array([[ 92,  64,  76, 136,  54, 141],
       [140, 138, 160, 104, 105,  80],
       [ 32,  31,  34, 134,  31, 165]]) gives 54

array([[ 87,  35,  45,  96, 160],
       [ 67, 103, 142, 154, 103],
       [ 95,  84,  86,  86, 102]]) gives 96

array([[ 70,  74, 115, 125, 131, 128, 156],
       [106, 163, 115, 152,  51,  70,  59],
       [ 88, 153,  56,  94,  63, 113, 154]]) gives 128

array([[137,  68,  96, 107],
       [128,  59,  99,  81],
       [159,  98, 113, 107]]) gives 96

array([[169, 169,  43,  93, 138],
       [172, 172,  43,  92, 135],
       [163, 163,  45,  94, 143]]) gives 93

array([[140, 158, 144,  40, 145, 136,  92],
       [ 39, 144,  41,  43,  43,  57, 159],
       [158, 155, 158,  42, 157, 153,  38]]) gives 136

array([[130,  89,  33, 164,  73],
       [167, 164,  34,  93, 160],
       [ 93,  38, 160, 165,  36]]) gives 164

array([[ 31,  44,  77,  54,  96, 107],
       [101,  60, 124,  98,  86,  86],
       [ 27, 168, 131,  71,  83, 143]]) gives 96

array([[155, 100, 105, 107],
       [ 34,  93,  92,  95],
       [153,  96, 105,  95]]) gives 105

array([[152,  49,  49,  94, 152],
       [ 48, 151, 154, 153, 113],
       [ 50, 119,  81,  47,  48]]) gives 94
---
array([[ 88,  40,  46,  86, 151,  90],
       [ 85,  93, 113, 136, 119, 108],
       [100,  91,  88,  92, 105,  98]]) yields 92

array([[ 39,  40,  51, 132,  93,  37],
       [159,  59, 160,  41,  40,  54],
       [150, 123, 141,  77,  77, 114]]) yields 77

array([[128,  76, 127, 142, 122],
       [111,  87, 109, 154, 102],
       [112, 100, 112, 100, 112]]) yields 112

array([[147, 103,  71, 140, 118,  74, 108],
       [ 35, 121,  68,  31,  31, 166,  48],
       [ 27, 172, 169, 172,  71, 169,  30]]) yields 71

array([[ 47, 158, 160,  37,  44,  40, 135],
       [159,  85, 161,  42, 160,  39, 159],
       [ 41, 161, 160,  39,  39,  43, 119]]) yields 39

array([[162,  33,  32,  39],
       [169,  30,  35,  34],
       [ 71, 129, 143, 147]]) yields 129

array([[113,  85,  89, 102, 111],
       [105, 105, 161, 105, 115],
       [ 91, 109, 107, 108,  99]]) yields 107

array([[129,  97, 124, 114,  46, 115],
       [143,  98, 121, 118,  52, 127],
       [122,  98, 127, 121,  44, 163]]) yields 121
---
[105, 114, 126, 106, 85, 119, 169]
126
[142, 125, 67, 139, 160, 145]
125
[159, 70, 90, 142, 99, 63]
70
[[90, 152, 123, 76, 135], [75, 68, 110, 85, 124]]
75
[69, 132, 159, 108, 99, 106]
132
[[133, 62, 96, 100, 80, 122], [56, 105, 106, 35, 57, 76]]
105
[111, 70, 80, 84, 42]
111
---
[[ 90 131  89 103  47  93  85 106  99  77 101 106  82 104]
 [ 82  71 102 100  92  94  99 109  81 103  91 100 108  98]
 [101 103 111  97  79  99 116 110  99 103  91  97  98  74]
 [ 80  56 109  97  90  88  95 105  78 106  82  96 112  92]
 [ 86  95  91 105  97 102 105 113  86  97 103 107 103 108]
 [113  89  95 105  86 108  86 102 113  77 112  80  95 105]
 [107  92 102 102  75 103  90  96 117  59 112  72  90 100]
 [111  90  97 103  82 107  87 100 114  71 112  78  94 103]
 [116  88  91 106  90 111  84 104 111  85 112  84  98 107]] out 107

[[ 95  79  91  78  55  99  93 122 126 114  85 130 109  93]
 [ 95 102 125 129 158 112 103  88  64  55 100  63  77 121]
 [ 88  83 114 108 126 113  96  99  88  77  81  93  75  99]
 [ 89  55 112  93  72 113  93 129 109  80  67 116  91 102]
 [ 97  77  95  80  51  99  94 126 124 108  87 127 113 100]
 [103 151  86 100 128  84 103  73  98 122 138  86 112 101]
 [103  99  93  84  56  91  97 120 121 112 110 116 127 111]
 [ 98 129 101 111 141  96 102  80  84  93 120  76  96 109]
 [ 95  67 101  83  51 104  93 131 121  97  81 125 110 104]] out 104

[[160 100  97 108 102 106 105 110 100 109 107 109 107  93]
 [ 96  80 101 117  92  81 113  83 100 118  82 117 117 100]
 [115  80 100 113  94 108 112 109 100 113 108 112 114  96]
 [ 65  87 100 105  98  84 105  81  91 102  82  99 107  99]
 [ 95  85 100 112  94 116 108 115 100 111 113 111 112  99]
 [138 115  97  88 105  81  95  83 103  91  84  91  89  97]
 [ 87 119 100  82 109 116  89 114  98  82 115  83  82 101]
 [112 104 100  93 104 119  99 117  98  93 118  93  94  99]
 [ 86 121 101  87 105 117  89 117 103  87 117  87  84 103]
 [113  82  98 114  98 112 111 111  98 113 112 113 115  97]] out 97

[[ 85 101  95  98  89  92 135 119 103  80  99 113 125 101  86]
 [ 93 117  94 119  65  76  79 117  97 126  80  63  48 129 126]
 [ 66 132  65  36  77 144 133 126  99  90  76  75 142  97  53]
 [121  56 117 117 130  93 103  98 109  78 128 143 135  90 127]
 [ 79 117  94 102  75  72 144 128  83  85  97 113 102 105  75]
 [ 84  84 124 126 124  79 113  90  95  89  89 118 115  99  86]] out 86

[[ 97  73  63  98 123  93  47 109  52 100 124  77]
 [ 79  95  96  79  68  82 101  77 100  76  72  91]
 [ 40 154  42 118  39 102  44 133  49  34 146 141]
 [101  86  76 104 120  99  63 111  68 104 123  87]
 [ 44 156  44 116  41 101  44 133  53  35 147 141]
 [123 126 122 120 119 119 120 120 125 119 121 123]
 [ 95  72  60  93 118  89  43 105  51  96 121  74]
 [ 37 147  37 110  36  95  38 126  45  30 139 133]] out 133

[[120  56  96  30 106 114  86  95 112 113]
 [ 67 107 105 100 117  84 104  93 114  73]
 [ 96 140  83 142  83 101 133  97  82 105]
 [ 82 150 105 106 105 103 150 106 101  86]
 [ 73 115 105 120 115  95  97 111 113  74]] out 74

[[ 82  60 146 153 135 140  69  87  80  62 131 114  56]
 [102  96  88  52  65  80  71  79 103  90  63  65  82]
 [ 99  97  81  53  66  77  77  81 100  92  65  68  88]
 [103  90 105  61  72  90  61  75 103  83  67  66  68]
 [ 90 104  46  40  54  54  95  85  93 103  56  64 110]
 [165 125 173  43  72 122  41  78 163 105  55  51  54]
 [101  90 106  70  78  92  66  78 101  85  73  71  71]] out 71
